Below is a small trained network, with its code and all its weights. Each question gives an input and a class and asks what happens when units are switched off, that is, made to give their printed mean instead of their output.

import numpy as np


def w(rows, s, z=0):
    codes = np.array(rows[::2]) - 128.0
    scale = np.full(codes.shape[1], s)
    scale[-1] = z or s
    return codes * scale


def f(y):
    return y / 2 * (1 + np.tanh(0.7978845608 * (y + 0.044715 * y**3)))


def log_softmax(a):
    a = a - a.max(-1, keepdims=True)
    return a - np.log(np.exp(a).sum(-1, keepdims=True))


def net(x, mask):
    res = np.array(x, float).reshape(1, 6) / 4 @ E
    y = f(res @ A[0][:, :-1].T + A[0][:, -1])
    res = res + np.where(mask, y, B[0][:, -1]) @ B[0][:, :-1]
    return log_softmax(res[-1] @ U[:, :-1].T + U[:, -1])


A, B = {}, {}
E = w([
[110,237,241,46],'x0',
[102,101,186,122],'x1',
[147,138,122,98],'x2',
[254,154,107,134],'x3',
[133,227,104,206],'x4',
[80,154,85,125],'x5',
],0.0088)
A[0] = w([
[43,102,158,116,210],'n1',
[105,69,161,61,164],'n2',
[175,169,113,254,205],'n3',
[67,76,144,197,101],'n4',
[130,114,159,133,254],'n5',
[106,108,106,86,221],'n6',
],0.014,0.0055)
B[0] = w([
[154,120,83,109,224],'n1',
[147,175,141,112,225],'n2',
[110,144,57,67,246],'n3',
[152,6,159,102,184],'n4',
[227,136,130,116,186],'n5',
[176,155,145,141,183],'n6',
],0.014,0.011)
U = w([
[132,167,17,50,210],'0',
[146,111,170,255,57],'1',
[204,195,208,149,159],'2',
[214,35,176,106,200],'3',
[48,124,181,166,2],'4',
],0.0074,0.0052)

Each question gives the input, the list of numbers given to net, and the class t.
The units are the neurons (one row each of A and B). Each row of codes is followed by its name. A weight is (code - 128) times the scale printed after its matrix; where a second scale follows, it is the last column's (A, B and U).
mask holds one flag per neuron, in row order. A switched-off neuron (its flag False) gives its mean, the last column of its row in B, instead of its output. The means were averaged over made-up inputs and are rounded, as every weight is.
A unit's drop is (log p(t) with every unit on - log p(t) with that unit switched off) / (log p(t) with every unit on - log p(t) with every unit switched off).
The circuit of an input: a set's keep is (log p(t) with only the set's units on - log p(t) with every unit switched off) / (log p(t) with every unit on - log p(t) with every unit switched off). Starting from all 6 units, units are removed one at a time, each time the one whose removal leaves the highest keep (on an exact tie, the one counted first), for as long as the keep stays at least 0.8.
units of the circuit, in order: the units of the circuit, biggest drop first
unit that matters most: the unit with the biggest drop
k most important neurons: the k neurons with the biggest drops, biggest first
drop of u: that unit's drop, to one decimal
input [0,5,-2,-4,-8,7], class 3: unit that matters most	n4
input [6,7,4,-1,-5,-4], class 2: units of the circuit, in order	(n2; n3)
input [-5,4,-8,-3,4,4], class 3: 2 most important neurons	(n4; n2)
input [7,4,-8,-3,-6,8], class 2: 3 most important neurons	(n3; n2; n6)
input [4,-2,-6,-5,-6,-3], class 2: units of the circuit, in order	(n3; n2)
input [-1,-4,-8,-3,-2,0], class 3: units of the circuit, in order	(n3; n4)
input [3,-3,3,1,0,1], class 2: 3 most important neurons	(n3; n1; n4)
input [5,-1,-8,1,-5,8], class 2: 4 most important neurons	(n3; n6; n4; n2)
input [-7,-8,-6,-1,-3,0], class 3: 2 most important neurons	(n4; n1)
input [5,-1,-3,-6,-7,-5], class 2: 3 most important neurons	(n2; n3; n6)
input [3,-5,-7,-6,-3,5], class 3: 3 most important neurons	(n3; n4; n6)
input [5,1,-6,-5,-5,6], class 2: 4 most important neurons	(n3; n2; n6; n5)
input [0,0,-3,6,-8,-1], class 2: 2 most important neurons	(n4; n3)
input [-7,2,2,-3,4,7], class 3: 2 most important neurons	(n4; n2)
input [-1,8,-8,6,1,-6], class 0: most important neuron	(n3)
input [7,0,-7,-5,-3,-1], class 2: 2 most important neurons	(n3; n2)
input [-7,-1,-6,-5,0,7], class 3: drop of n4	1.1
input [5,8,0,6,-3,-7], class 2: drop of n4	0.3
input [-8,-6,-1,-6,0,0], class 3: drop of n4	1.2
input [7,7,0,0,-4,-5], class 2: unit that matters most	n2
